[[120,114,130,150,147,125,119,138,125,131],
[149,135,106,77,90,121,128,100,130,120],
[131,127,125,122,124,127,127,124,128,127],
[149,132,104,77,90,120,125,100,130,120],
[132,120,119,121,125,122,121,123,127,127]]
|
[[125,131,120,114,130,150,147,125,119,138],
[130,120,149,135,106,77,90,121,128,100],
[128,127,131,127,125,122,124,127,127,124],
[130,120,149,132,104,77,90,120,125,100],
[127,127,132,120,119,121,125,122,121,123]]

[[122,127,132,146,102,138,105,75,117,174,115,110,184,140,132,157],
[134,118,175,123,160,139,149,125,114,164,130,83,133,158,134,125],
[114,123,129,129,148,115,129,137,90,148,137,154,111,157,144,132]]
|
[[132,157,122,127,132,146,102,138,105,75,117,174,115,110,184,140],
[134,125,134,118,175,123,160,139,149,125,114,164,130,83,133,158],
[144,132,114,123,129,129,148,115,129,137,90,148,137,154,111,157]]

[[99,112,175,92],
[158,175,59,90],
[186,80,94,145],
[128,152,153,76],
[136,142,150,121],
[189,92,179,170],
[192,120,167,78],
[84,193,156,188],
[176,186,98,161],
[146,64,60,155],
[77,105,180,189],
[138,98,174,110]]
|
[[175,92,99,112],
[59,90,158,175],
[94,145,186,80],
[153,76,128,152],
[150,121,136,142],
[179,170,189,92],
[167,78,192,120],
[156,188,84,193],
[98,161,176,186],
[60,155,146,64],
[180,189,77,105],
[174,110,138,98]]

[[107,156,156,113,164,162,109,101,69,96,129],
[130,136,130,111,163,139,142,159,156,96,120]]
|
[[96,129,107,156,156,113,164,162,109,101,69],
[96,120,130,136,130,111,163,139,142,159,156]]

[[135,134,129,97,159,168,98,110,123,134,103,140,158,95,134,112],
[137,114,105,163,148,90,135,128,155,123,177,166,70,173,139,114],
[126,169,59,135,158,142,106,100,126,72,66,179,109,168,117,167],
[162,145,120,147,126,92,182,109,126,148,112,124,118,126,79,148]]
|
[[134,112,135,134,129,97,159,168,98,110,123,134,103,140,158,95],
[139,114,137,114,105,163,148,90,135,128,155,123,177,166,70,173],
[117,167,126,169,59,135,158,142,106,100,126,72,66,179,109,168],
[79,148,162,145,120,147,126,92,182,109,126,148,112,124,118,126]]

[[134,130,181,114,138,118,148,128],
[140,126,125,146,138,144,103,128],
[140,130,136,136,138,124,132,128],
[134,147,135,154,141,136,118,128],
[132,130,176,117,138,113,155,128],
[130,140,170,114,138,113,152,128]]
|
[[148,128,134,130,181,114,138,118],
[103,128,140,126,125,146,138,144],
[132,128,140,130,136,136,138,124],
[118,128,134,147,135,154,141,136],
[155,128,132,130,176,117,138,113],
[152,128,130,140,170,114,138,113]]

[[145,66,106,146,155,134],
[131,104,132,156,143,94],
[140,69,108,135,158,122]]
|
[[155,134,145,66,106,146],
[143,94,131,104,132,156],
[158,122,140,69,108,135]]
---
[[136,127,137,89,113,136,136,117,133,122],
[125,127,125,138,128,120,124,143,128,122],
[130,76,123,153,145,117,96,153,127,86]]
|
[[136,127,137,89,113,136,136,117,133,122],
[130,76,123,153,145,117,96,153,127,86],
[125,127,125,138,128,120,124,143,128,122]]

[[118,130,151,114],
[117,130,108,126],
[125,118,145,121],
[108,115,149,148],
[110,125,136,109],
[159,103,130,121],
[149,72,124,131],
[111,148,115,80]]
|
[[159,103,130,121],
[149,72,124,131],
[125,118,145,121],
[118,130,151,114],
[117,130,108,126],
[111,148,115,80],
[110,125,136,109],
[108,115,149,148]]

[[62,142],
[110,126]]
|
[[110,126],
[62,142]]

[[135,126],
[128,123],
[140,111],
[79,121],
[123,192],
[145,127],
[94,127],
[155,83],
[114,127]]
|
[[155,83],
[145,127],
[140,111],
[135,126],
[128,123],
[123,192],
[114,127],
[94,127],
[79,121]]

[[151,93,153,151,151,150],
[157,101,151,112,69,91],
[82,119,141,152,125,110],
[131,145,134,73,156,122],
[97,130,106,125,89,94],
[116,148,111,146,130,79],
[101,116,119,136,145,119],
[153,119,121,114,128,152],
[96,101,99,94,156,125],
[148,153,122,120,149,157]]
|
[[157,101,151,112,69,91],
[153,119,121,114,128,152],
[151,93,153,151,151,150],
[148,153,122,120,149,157],
[131,145,134,73,156,122],
[116,148,111,146,130,79],
[101,116,119,136,145,119],
[97,130,106,125,89,94],
[96,101,99,94,156,125],
[82,119,141,152,125,110]]

[[122,108,136,92,156,154,126,151],
[109,122,137,69,195,176,128,121],
[149,116,134,96,146,154,113,129],
[125,122,131,108,146,166,132,104]]
|
[[149,116,134,96,146,154,113,129],
[125,122,131,108,146,166,132,104],
[122,108,136,92,156,154,126,151],
[109,122,137,69,195,176,128,121]]
---
[[73,91],
[128,129],
[114,184]]
|
[91,128]

[[85,124,156,103,157],
[122,61,139,89,115],
[127,145,111,131,189]]
|
[157,89,111]

[[149,131,125,129,106],
[75,126,126,128,110],
[167,127,129,128,112],
[132,131,125,128,145],
[150,124,131,128,141]]
|
[106,128,129,131,150]

[[172,150,128,123],
[78,83,124,127],
[93,102,126,127],
[139,137,130,124],
[171,146,127,122]]
|
[123,124,102,139]

[[113,135,122,89,124],
[143,152,156,146,61]]
|
[124,146]

[[162,76,145,123],
[127,174,159,112],
[128,140,136,124]]
|
[123,159,140]

[[58,91],
[140,188],
[106,97]]
|
[91,140]
